Below is a small trained network, with its code and all its weights. Each question gives an input and a target symbol and asks what happens when units are switched off, that is, made to give their printed mean instead of their output.

import numpy as np


def w(rows, s, z=0):
    codes = np.array(rows[::2]) - 128.0
    scale = np.full(codes.shape[1], s)
    scale[-1] = z or s
    return codes * scale


def norm(h):
    return h / np.sqrt((h * h).mean(-1, keepdims=True) + 1e-5)


def f(y):
    return np.maximum(y, 0)


def softmax(a):
    e = np.exp(a - a.max(-1, keepdims=True))
    return e / e.sum(-1, keepdims=True)


def log_softmax(a):
    a = a - a.max(-1, keepdims=True)
    return a - np.log(np.exp(a).sum(-1, keepdims=True))


def net(x, mask):
    ids = ['ηλστψω'.index(c) for c in x.split()]
    T = len(ids)
    res = E[ids] + P[:T]
    u = 0
    for l in range(2):
        q, k, v = (norm(res) @ M[l].T for M in (Q, K, V))
        z = softmax(np.where(np.tri(T) > 0, q @ k.T / 2**0.5, -1e9)) @ v
        res = res + np.where(mask[u], z, O[l][:, -1]) @ O[l][:, :-1]
        u += 1
        y = f(norm(res) @ A[l][:, :-1].T + A[l][:, -1])
        res = res + np.where(mask[u : u + 4], y, B[l][:, -1]) @ B[l][:, :-1]
        u += 4
    return log_softmax(norm(res)[-1] @ U[:, :-1].T + U[:, -1])


Q, K, V, O, A, B = {}, {}, {}, {}, {}, {}
E = w([
[63,172,167,160,144,208,144,97,138,89,143,210],'η',
[116,75,183,162,157,104,104,123,215,138,73,136],'λ',
[160,146,58,16,119,127,254,88,110,156,147,185],'σ',
[187,151,139,120,49,73,94,137,147,135,200,131],'τ',
[138,59,147,86,202,126,82,96,118,119,68,162],'ψ',
[102,52,126,167,149,68,72,136,93,119,126,170],'ω',
],0.007)
P = w([
[131,102,107,124,182,87,153,160,113,65,80,50],'0',
[135,87,92,125,147,81,123,25,146,53,137,114],'1',
[181,94,189,109,80,112,141,180,92,113,87,200],'2',
[39,123,66,97,131,89,86,175,161,177,122,157],'3',
[135,119,118,131,133,101,103,2,133,120,190,143],'4',
[194,101,219,141,71,160,135,131,52,166,167,181],'5',
[44,145,80,100,114,130,81,171,152,193,171,143],'6',
[125,178,131,120,143,105,129,49,148,122,187,106],'7',
],0.0075)
Q[0] = w([
[151,131,183,159,144,82,104,3,148,67,167,141],'0.h0',
[185,111,188,159,111,159,139,144,90,93,113,140],'0.h0',
],0.011)
K[0] = w([
[121,255,137,119,74,172,139,119,129,165,230,159],'0.h0',
[106,84,153,166,88,127,31,96,129,133,142,204],'0.h0',
],0.0078)
V[0] = w([
[84,117,75,79,148,165,253,98,92,139,133,173],'0.h0',
[175,145,88,42,64,96,176,147,158,127,163,106],'0.h0',
],0.0046)
O[0] = w([
[198,28,135,204,254,155,176,240,162,151,166,237,122],'0.h0',
[216,154,35,189,211,80,154,77,114,193,12,169,1],'0.h0',
],0.0041,0.00037)
A[0] = w([
[255,180,103,181,105,43,132,184,73,71,174,44,91],'0.n0',
[152,137,183,213,37,190,133,198,173,134,79,156,14],'0.n1',
[133,207,3,173,155,88,105,30,140,181,53,51,3],'0.n2',
[219,138,178,100,95,171,86,111,152,172,17,126,58],'0.n3',
],0.005,0.0033)
B[0] = w([
[108,100,86,182,167,130,182,113,117,90,141,67,195],'0.n0',
[173,136,125,144,193,72,154,126,136,139,158,168,185],'0.n1',
[187,254,58,158,92,169,93,157,130,106,79,193,252],'0.n2',
[70,88,196,148,97,147,168,87,134,149,135,132,213],'0.n3',
],0.0077,0.0025)
Q[1] = w([
[247,107,157,125,69,145,204,159,74,147,82,162],'1.h0',
[174,108,148,172,132,103,137,1,115,61,161,65],'1.h0',
],0.0088)
K[1] = w([
[209,73,102,124,87,79,88,97,135,254,137,133],'1.h0',
[111,216,112,143,111,170,103,53,109,160,185,226],'1.h0',
],0.008)
V[1] = w([
[147,96,87,146,85,48,144,142,53,118,184,103],'1.h0',
[195,123,118,2,120,90,143,91,94,146,112,123],'1.h0',
],0.0076)
O[1] = w([
[109,222,129,211,163,54,109,126,66,225,144,19,59],'1.h0',
[152,224,183,17,229,222,71,254,144,199,142,36,2],'1.h0',
],0.0055,0.00071)
A[1] = w([
[176,113,150,141,144,191,148,149,96,128,85,204,78],'1.n0',
[119,94,185,127,97,110,123,176,57,110,156,140,58],'1.n1',
[175,210,1,190,63,169,98,114,133,63,82,106,55],'1.n2',
[55,131,79,76,52,145,100,92,162,75,102,59,2],'1.n3',
],0.0086,0.0075)
B[1] = w([
[115,112,72,184,133,121,188,125,128,208,150,56,201],'1.n0',
[179,154,67,162,86,178,73,79,162,111,100,142,178],'1.n1',
[203,216,117,141,74,145,2,81,156,80,39,148,254],'1.n2',
[171,72,78,164,127,229,178,126,162,193,46,34,181],'1.n3',
],0.0092,0.005)
U = w([
[106,47,197,86,70,80,165,85,140,64,165,231,229],'η',
[114,41,90,125,48,231,150,86,159,172,60,15,23],'λ',
[202,121,41,230,254,125,168,171,159,182,162,170,73],'σ',
[206,216,87,154,94,118,46,112,127,102,36,175,89],'τ',
[101,141,211,16,171,167,76,215,117,88,189,98,253],'ψ',
[6,182,169,171,103,23,150,61,45,174,135,22,116],'ω',
],0.0044,0.0038)

Each question gives the input, a string of symbols that net reads in full, and the target symbol t.
The units are the heads (2 rows each of Q, K, V and O) and the neurons (one row each of A and B). Each row of codes is followed by its name. A weight is (code - 128) times the scale printed after its matrix; where a second scale follows, it is the last column's (O, A, B and U).
mask holds one flag per unit, layer by layer, with each layer's heads first. A switched-off unit (its flag False) gives its mean, the last column of its rows in O or B, instead of its output. The means were averaged over made-up inputs and are rounded, as every weight is.
A unit's drop is (log p(t) with every unit on - log p(t) with that unit switched off) / (log p(t) with every unit on - log p(t) with every unit switched off).
The circuit of an input: a set's keep is (log p(t) with only the set's units on - log p(t) with every unit switched off) / (log p(t) with every unit on - log p(t) with every unit switched off). Starting from all 10 units, units are removed one at a time, each time the one whose removal leaves the highest keep (on an exact tie, the one counted first), for as long as the keep stays at least 0.8.
units of the circuit, in order: the units of the circuit, biggest drop first
top k neurons: the k neurons with the biggest drops, biggest first
top k neurons in layer l: the k neurons of layer l with the biggest drops, biggest first
drop when u is switched off: that unit's drop, to one decimal
input η λ η ψ ψ ψ, target λ: units of the circuit, in order : [1.n0; 0.n3]
input λ η τ, target ω: top neuron : [0.n0]
input ψ λ ψ τ λ τ, target η: top 2 neurons in layer 1 : [1.n2; 1.n3]
input λ η η τ σ λ λ ψ, target σ: units of the circuit, in order : [0.h0; 1.n2]
input ω ω ψ ω, target ω: units of the circuit, in order : [1.h0; 0.h0]
input λ ψ σ ψ, target λ: units of the circuit, in order : [0.h0; 1.n3]
input λ λ σ ω τ τ ω, target λ: top 2 neurons : [1.n3; 1.n2]
input σ σ λ, target η: units of the circuit, in order : [1.n2; 1.n3]
input ω σ τ λ ω η, target σ: top 3 neurons in layer 0 : [0.n1; 0.n3; 0.n0]
input σ λ λ λ λ σ, target η: top 2 neurons in layer 1 : [1.n2; 1.n3]
input λ λ η ψ τ τ, target ω: top 2 neurons : [1.n2; 0.n0]
input λ ψ ψ η λ ω τ, target λ: units of the circuit, in order : [1.n3; 0.h0]
input η η λ, target η: top 2 neurons in layer 0 : [0.n3; 0.n2]
input σ η λ η, target σ: units of the circuit, in order : [0.h0]
input λ τ λ η, target λ: drop when 1.h0 is switched off : 0.0
input ψ ψ τ η τ τ ψ, target ψ: drop when 1.h0 is switched off : 0.4
input λ λ σ σ, target λ: drop when 1.n3 is switched off : 0.9
